Here is a tiny trained network, its code and every weight. The questions are about switching its units off for an input and a class, where a switched-off unit gives its printed mean instead of its output.

import numpy as np


def w(rows, s, z=0):
    codes = np.array(rows[::2]) - 128.0
    scale = np.full(codes.shape[1], s)
    scale[-1] = z or s
    return codes * scale


def norm(h):
    return h / np.sqrt((h * h).mean(-1, keepdims=True) + 1e-5)


def f(y):
    return np.maximum(y, 0)


def log_softmax(a):
    a = a - a.max(-1, keepdims=True)
    return a - np.log(np.exp(a).sum(-1, keepdims=True))


def net(x, mask):
    res = np.array(x, float).reshape(1, 3) / 4 @ E
    u = 0
    for l in range(4):
        y = f(norm(res) @ A[l][:, :-1].T + A[l][:, -1])
        res = res + np.where(mask[u : u + 4], y, B[l][:, -1]) @ B[l][:, :-1]
        u += 4
    return log_softmax(norm(res)[-1] @ U[:, :-1].T + U[:, -1])


A, B = {}, {}
E = w([
[128,132,159,174,130,150,138,139,155,144,95,182],'x0',
[167,126,154,151,121,155,120,96,114,7,87,108],'x1',
[157,117,103,112,219,119,116,223,129,142,140,138],'x2',
],0.018)
A[0] = w([
[123,175,165,210,109,199,121,165,206,209,112,254,65],'L0N1',
[99,126,108,78,85,77,103,109,115,94,115,130,94],'L0N2',
[31,154,137,112,15,82,170,75,161,224,162,151,82],'L0N3',
[188,92,130,113,187,138,69,182,93,47,67,140,2],'L0N4',
],0.0059,0.0076)
B[0] = w([
[88,83,34,103,167,69,207,59,176,81,40,116,221],'L0N1',
[95,72,84,154,131,170,134,156,80,151,119,111,156],'L0N2',
[161,167,165,156,254,213,191,36,120,123,140,84,254],'L0N3',
[128,215,110,121,233,200,243,67,138,134,144,104,186],'L0N4',
],0.0079,0.0063)
A[1] = w([
[138,95,169,89,121,118,19,171,90,174,169,145,40],'L1N1',
[121,166,189,225,139,144,133,147,187,149,63,254,158],'L1N2',
[184,142,155,177,181,152,113,226,144,121,93,193,3],'L1N3',
[117,96,90,88,165,50,128,226,159,199,136,171,38],'L1N4',
],0.0096,0.005)
B[1] = w([
[106,184,208,118,154,155,64,61,150,141,120,180,149],'L1N1',
[129,5,163,110,99,167,97,145,181,176,112,175,254],'L1N2',
[75,130,135,131,171,149,211,62,110,179,107,130,199],'L1N3',
[90,106,98,209,82,48,31,106,149,76,125,159,247],'L1N4',
],0.012,0.0073)
A[2] = w([
[167,159,100,88,152,104,143,180,146,105,109,134,33],'L2N1',
[100,138,120,97,83,128,147,114,140,216,144,118,73],'L2N2',
[106,249,121,164,159,116,124,136,112,130,167,123,57],'L2N3',
[132,139,127,128,129,159,185,142,141,158,122,165,2],'L2N4',
],0.015,0.0026)
B[2] = w([
[136,61,77,183,185,147,103,175,129,124,166,45,176],'L2N1',
[138,141,186,112,254,179,177,122,104,146,135,146,253],'L2N2',
[233,176,109,10,44,160,120,127,82,73,194,135,232],'L2N3',
[138,164,131,65,143,140,126,39,120,54,61,206,232],'L2N4',
],0.0096,0.005)
A[3] = w([
[138,209,112,108,44,130,170,110,78,58,90,99,10],'L3N1',
[137,185,186,114,123,170,192,133,41,207,195,105,4],'L3N2',
[120,54,150,169,10,151,81,146,163,132,108,208,114],'L3N3',
[124,255,106,165,90,68,50,120,104,148,189,110,49],'L3N4',
],0.0098,0.0019)
B[3] = w([
[96,108,100,92,91,64,125,160,117,202,137,164,191],'L3N1',
[178,122,72,147,168,116,97,250,117,64,146,82,215],'L3N2',
[162,212,137,138,107,130,111,211,95,137,193,44,254],'L3N3',
[133,167,208,78,112,185,129,82,101,101,97,181,179],'L3N4',
],0.014,0.0079)
U = w([
[173,157,83,106,192,131,147,124,79,85,188,58,252],'0',
[125,101,165,156,206,196,207,93,171,159,69,160,196],'1',
[125,174,155,82,135,104,54,105,96,104,158,202,118],'2',
[77,75,92,199,129,36,81,172,173,178,119,157,31],'3',
[78,92,88,91,48,7,149,104,72,131,112,129,31],'4',
[173,134,199,150,36,167,121,171,141,118,106,63,46],'5',
],0.019,0.0024)

Each question gives the input, the list of numbers given to net, and the class t.
The units are the neurons (one row each of A and B). Each row of codes is followed by its name. A weight is (code - 128) times the scale printed after its matrix; where a second scale follows, it is the last column's (A, B and U).
mask holds one flag per neuron, layer by layer. A switched-off neuron (its flag False) gives its mean, the last column of its row in B, instead of its output. The means were averaged over made-up inputs and are rounded, as every weight is.
A unit's drop is (log p(t) with every unit on - log p(t) with that unit switched off) / (log p(t) with every unit on - log p(t) with every unit switched off).
The circuit of an input: a set's keep is (log p(t) with only the set's units on - log p(t) with every unit switched off) / (log p(t) with every unit on - log p(t) with every unit switched off). Starting from the 12 units with the biggest drops (on a tie, the unit counted first), units are removed one at a time, each time the one whose removal leaves the highest keep (on an exact tie, the one counted first), for as long as the keep stays at least 0.8.
units of the circuit, in order: the units of the circuit, biggest drop first
most important unit: the unit with the biggest drop
k most important neurons: the k neurons with the biggest drops, biggest first
drop when u is switched off: that unit's drop, to one decimal
input [-1,-8,1], class 2: units of the circuit, in order => [L1N4; L1N2; L3N4]
input [-3,-5,7], class 2: units of the circuit, in order => [L1N4; L3N4; L1N2]
input [8,-1,6], class 3: units of the circuit, in order => [L1N4]
input [5,0,4], class 3: 3 most important neurons => [L0N3; L1N4; L0N1]
input [3,0,1], class 3: 2 most important neurons => [L0N3; L0N4]
input [0,0,-6], class 0: 4 most important neurons => [L1N4; L1N2; L3N2; L0N1]
input [7,0,4], class 3: units of the circuit, in order => [L0N3; L1N4]
input [-1,7,0], class 4: 2 most important neurons => [L3N1; L1N2]
input [-2,-8,-2], class 0: 2 most important neurons => [L0N3; L1N2]
input [1,1,0], class 5: 4 most important neurons => [L0N3; L1N3; L2N2; L1N2]
input [1,7,7], class 1: 3 most important neurons => [L1N3; L3N3; L3N2]
input [1,-3,8], class 3: 2 most important neurons => [L1N4; L1N3]
input [8,3,0], class 5: 2 most important neurons => [L1N2; L3N3]
input [-8,-5,2], class 2: most important unit => L1N4
input [-2,-1,6], class 2: 2 most important neurons => [L1N4; L1N2]
input [-1,-6,-2], class 0: 2 most important neurons => [L1N2; L3N2]
input [-6,-1,-8], class 0: 2 most important neurons => [L1N4; L3N2]
input [-5,-7,1], class 2: 3 most important neurons => [L1N4; L0N4; L3N4]
input [6,-2,1], class 3: 2 most important neurons => [L0N3; L0N1]
input [4,5,-1], class 5: most important unit => L3N3
input [-6,4,-2], class 4: drop when L0N3 is switched off => 0.0
input [-6,5,0], class 4: drop when L3N1 is switched off => 0.6
input [-1,8,-8], class 4: drop when L3N1 is switched off => 1.0
input [-7,7,-2], class 4: drop when L3N1 is switched off => 0.3
input [0,-5,-5], class 0: 2 most important neurons => [L1N2; L3N2]
